Below are the code and all the weights of a small trained network. Each question names an input and a target symbol and asks about switching units off, where a switched-off unit gives its printed mean instead of its output.

import numpy as np


def w(rows, s, z=0):
    codes = np.array(rows[::2]) - 128.0
    scale = np.full(codes.shape[1], s)
    scale[-1] = z or s
    return codes * scale


def norm(h):
    return h / np.sqrt((h * h).mean(-1, keepdims=True) + 1e-5)


def f(y):
    return y / 2 * (1 + np.tanh(0.7978845608 * (y + 0.044715 * y**3)))


def softmax(a):
    e = np.exp(a - a.max(-1, keepdims=True))
    return e / e.sum(-1, keepdims=True)


def log_softmax(a):
    a = a - a.max(-1, keepdims=True)
    return a - np.log(np.exp(a).sum(-1, keepdims=True))


def net(x, mask):
    ids = ['αβγδεηθλμξπσψ'.index(c) for c in x.split()]
    T = len(ids)
    res = E[ids] + P[:T]
    u = 0
    for l in range(3):
        r = norm(res)
        for j in range(3):
            rows = slice(2 * j, 2 * j + 2)
            q, k, v = (r @ M[l][rows].T for M in (Q, K, V))
            z = softmax(np.where(np.tri(T) > 0, q @ k.T / 2**0.5, -1e9)) @ v
            o = O[l][rows]
            res = res + np.where(mask[u + j], z, o[:, -1]) @ o[:, :-1]
        u += 3
        y = f(norm(res) @ A[l][:, :-1].T + A[l][:, -1])
        res = res + np.where(mask[u : u + 4], y, B[l][:, -1]) @ B[l][:, :-1]
        u += 4
    return log_softmax(norm(res)[-1] @ U[:, :-1].T + U[:, -1])


Q, K, V, O, A, B = {}, {}, {}, {}, {}, {}
E = w([
[134,161,144,143,108],'α',
[142,143,169,160,112],'β',
[141,113,168,141,118],'γ',
[140,183,152,160,101],'δ',
[138,197,91,114,157],'ε',
[109,190,93,116,118],'η',
[86,141,172,186,107],'θ',
[91,126,121,150,253],'λ',
[247,136,135,128,192],'μ',
[175,63,101,61,174],'ξ',
[164,145,19,226,99],'π',
[36,141,106,69,176],'σ',
[118,180,225,41,114],'ψ',
],0.0062)
P = w([
[201,107,199,67,59],'0',
[153,106,244,119,97],'1',
[122,113,211,135,124],'2',
[130,122,147,148,149],'3',
[119,111,90,148,144],'4',
[122,118,67,142,158],'5',
[118,122,37,136,175],'6',
[132,127,19,121,156],'7',
[134,107,21,128,155],'8',
],0.0011)
Q[0] = w([
[99,170,79,137,111],'0.h0',
[147,138,147,164,105],'0.h0',
[195,140,174,100,174],'0.h1',
[197,75,100,106,98],'0.h1',
[168,39,141,1,226],'0.h2',
[131,99,162,180,139],'0.h2',
],0.007)
K[0] = w([
[166,154,99,128,120],'0.h0',
[158,107,155,161,91],'0.h0',
[94,105,109,129,185],'0.h1',
[185,83,66,147,122],'0.h1',
[101,181,255,59,116],'0.h2',
[105,159,110,140,127],'0.h2',
],0.0088)
V[0] = w([
[143,93,123,146,65],'0.h0',
[113,105,110,155,112],'0.h0',
[147,114,128,167,120],'0.h1',
[176,101,55,180,104],'0.h1',
[108,137,86,160,4],'0.h2',
[41,146,139,92,119],'0.h2',
],0.0037)
O[0] = w([
[96,177,148,148,203,116],'0.h0',
[48,179,60,127,145,103],'0.h0',
[158,141,189,114,98,147],'0.h1',
[111,235,148,54,209,84],'0.h1',
[141,121,78,62,5,246],'0.h2',
[27,178,137,164,91,20],'0.h2',
],0.0026,0.0012)
A[0] = w([
[63,92,127,41,129,179],'0.n0',
[107,161,183,69,164,179],'0.n1',
[83,180,188,175,171,2],'0.n2',
[254,108,177,201,125,66],'0.n3',
],0.0044,0.00066)
B[0] = w([
[103,251,18,232,232,119],'0.n0',
[117,31,43,248,172,150],'0.n1',
[99,53,53,115,196,146],'0.n2',
[240,220,85,86,189,250],'0.n3',
],0.0027,0.0019)
Q[1] = w([
[109,95,180,61,121],'1.h0',
[164,164,105,188,130],'1.h0',
[111,99,66,198,117],'1.h1',
[126,238,127,255,160],'1.h1',
[207,141,46,134,119],'1.h2',
[169,127,121,137,71],'1.h2',
],0.0064)
K[1] = w([
[192,48,123,145,74],'1.h0',
[64,221,137,59,166],'1.h0',
[79,170,253,43,182],'1.h1',
[10,12,99,49,228],'1.h1',
[208,112,46,204,39],'1.h2',
[154,46,96,141,132],'1.h2',
],0.0049)
V[1] = w([
[234,58,27,219,96],'1.h0',
[117,121,63,126,24],'1.h0',
[121,220,169,123,183],'1.h1',
[96,252,184,128,159],'1.h1',
[155,57,38,249,90],'1.h2',
[196,61,91,85,95],'1.h2',
],0.0031)
O[1] = w([
[150,57,25,252,85,171],'1.h0',
[129,71,116,164,184,114],'1.h0',
[116,181,156,185,141,239],'1.h1',
[122,218,196,166,97,251],'1.h1',
[209,161,43,216,104,172],'1.h2',
[89,162,109,198,140,145],'1.h2',
],0.0044,0.0011)
A[1] = w([
[105,166,71,131,182,169],'1.n0',
[114,106,207,3,225,5],'1.n1',
[159,107,214,99,153,25],'1.n2',
[90,151,156,140,155,81],'1.n3',
],0.0048,0.0028)
B[1] = w([
[188,139,224,180,86,248],'1.n0',
[57,166,236,103,95,162],'1.n1',
[72,238,4,179,123,96],'1.n2',
[227,125,78,229,116,110],'1.n3',
],0.0036,0.0014)
Q[2] = w([
[19,57,171,161,123],'2.h0',
[169,200,169,185,112],'2.h0',
[42,96,163,193,118],'2.h1',
[137,184,155,254,143],'2.h1',
[112,84,40,49,85],'2.h2',
[101,110,241,66,185],'2.h2',
],0.0089)
K[2] = w([
[91,66,234,42,179],'2.h0',
[97,84,60,252,115],'2.h0',
[63,7,223,204,127],'2.h1',
[60,173,83,205,137],'2.h1',
[178,112,207,184,51],'2.h2',
[55,60,203,1,136],'2.h2',
],0.0075)
V[2] = w([
[123,52,143,176,147],'2.h0',
[166,137,3,149,78],'2.h0',
[159,177,159,44,139],'2.h1',
[194,158,85,70,133],'2.h1',
[70,119,48,186,200],'2.h2',
[89,192,41,149,68],'2.h2',
],0.0041)
O[2] = w([
[159,118,131,76,57,62],'2.h0',
[103,55,234,172,147,253],'2.h0',
[65,69,97,214,115,137],'2.h1',
[32,94,184,154,107,141],'2.h1',
[90,218,50,137,180,58],'2.h2',
[63,218,73,159,4,210],'2.h2',
],0.003,0.0013)
A[2] = w([
[148,62,91,98,253,165],'2.n0',
[26,142,66,98,206,125],'2.n1',
[137,163,186,13,194,84],'2.n2',
[191,130,142,112,60,254],'2.n3',
],0.0053,0.0031)
B[2] = w([
[49,126,84,131,114,158],'2.n0',
[254,200,127,105,84,129],'2.n1',
[93,129,164,95,142,153],'2.n2',
[116,116,90,82,140,255],'2.n3',
],0.0076,0.0039)
U = w([
[104,26,157,115,52,70],'α',
[248,73,195,113,117,73],'β',
[126,15,185,162,157,109],'γ',
[176,122,194,119,40,100],'δ',
[140,167,211,216,160,68],'ε',
[6,176,144,166,65,70],'η',
[158,94,55,18,105,136],'θ',
[58,195,65,126,225,77],'λ',
[182,85,119,120,238,154],'μ',
[30,34,83,121,167,117],'ξ',
[165,92,38,209,109,178],'π',
[184,250,89,100,148,71],'σ',
[92,195,210,68,126,254],'ψ',
],0.011,0.0058)

Each question gives the input, a string of symbols that net reads in full, and the target symbol t.
The units are the heads (2 rows each of Q, K, V and O) and the neurons (one row each of A and B). Each row of codes is followed by its name. A weight is (code - 128) times the scale printed after its matrix; where a second scale follows, it is the last column's (O, A, B and U).
mask holds one flag per unit, layer by layer, with each layer's heads first. A switched-off unit (its flag False) gives its mean, the last column of its rows in O or B, instead of its output. The means were averaged over made-up inputs and are rounded, as every weight is.
A unit's drop is (log p(t) with every unit on - log p(t) with that unit switched off) / (log p(t) with every unit on - log p(t) with every unit switched off).
The circuit of an input: a set's keep is (log p(t) with only the set's units on - log p(t) with every unit switched off) / (log p(t) with every unit on - log p(t) with every unit switched off). Starting from the 12 units with the biggest drops (on a tie, the unit counted first), units are removed one at a time, each time the one whose removal leaves the highest keep (on an exact tie, the one counted first), for as long as the keep stays at least 0.8.
circuit, biggest first: the units of the circuit, biggest drop first
unit that matters most: the unit with the biggest drop
top k neurons: the k neurons with the biggest drops, biggest first
top k neurons in layer l: the k neurons of layer l with the biggest drops, biggest first
input θ β γ, target θ: unit that matters most : 2.h0
input θ η α θ η, target θ: top 2 neurons : (0.n3 1.n2)
input γ η θ μ π δ α, target α: circuit, biggest first : (2.h0 0.h2 2.n3)
input δ π ε θ, target θ: top 2 neurons : (2.n3 1.n0)
input γ λ θ, target λ: top 2 neurons : (0.n2 2.n0)
input π λ σ γ θ δ, target δ: top 3 neurons : (2.n0 0.n3 1.n2)
input ε ψ π θ γ α, target α: top 3 neurons in layer 2 : (2.n1 2.n3 2.n0)
input θ θ σ λ, target σ: top 3 neurons : (2.n1 0.n0 0.n1)
input ξ δ λ ε ψ λ, target ψ: circuit, biggest first : (1.h0 1.h2 1.n1)
input η β ε, target η: circuit, biggest first : (2.h1 2.h2)
input η μ π π θ ε, target π: circuit, biggest first : (1.h2 1.h0)
input ψ π ψ η ψ η α δ, target δ: top 2 neurons : (2.n0 1.n2)
input δ π θ θ ψ β δ α β, target β: top 2 neurons : (0.n3 2.n0)
input γ μ ε θ, target μ: top 2 neurons in layer 2 : (2.n1 2.n3)
input ε σ θ π π α, target π: circuit, biggest first : (1.h2)
input θ η ψ μ, target ψ: circuit, biggest first : (1.h0 2.n2 1.h2)
input ξ η α π π ε, target π: top 3 neurons : (2.n2 0.n1 1.n1)
input ψ δ θ γ, target θ: circuit, biggest first : (2.h0 2.n3)
input ε β ε α η, target η: top 2 neurons : (2.n1 0.n3)
input η λ δ β, target λ: top neuron : (0.n2)
input π α γ, target γ: top 3 neurons : (0.n3 2.n1 1.n0)
input η λ ψ θ λ λ γ ψ β, target ψ: top 2 neurons in layer 0 : (0.n0 0.n1)
input η λ θ ψ ξ ξ α, target ξ: top 3 neurons : (0.n3 2.n0 2.n1)
input σ θ δ, target σ: top 2 neurons in layer 0 : (0.n0 0.n1)
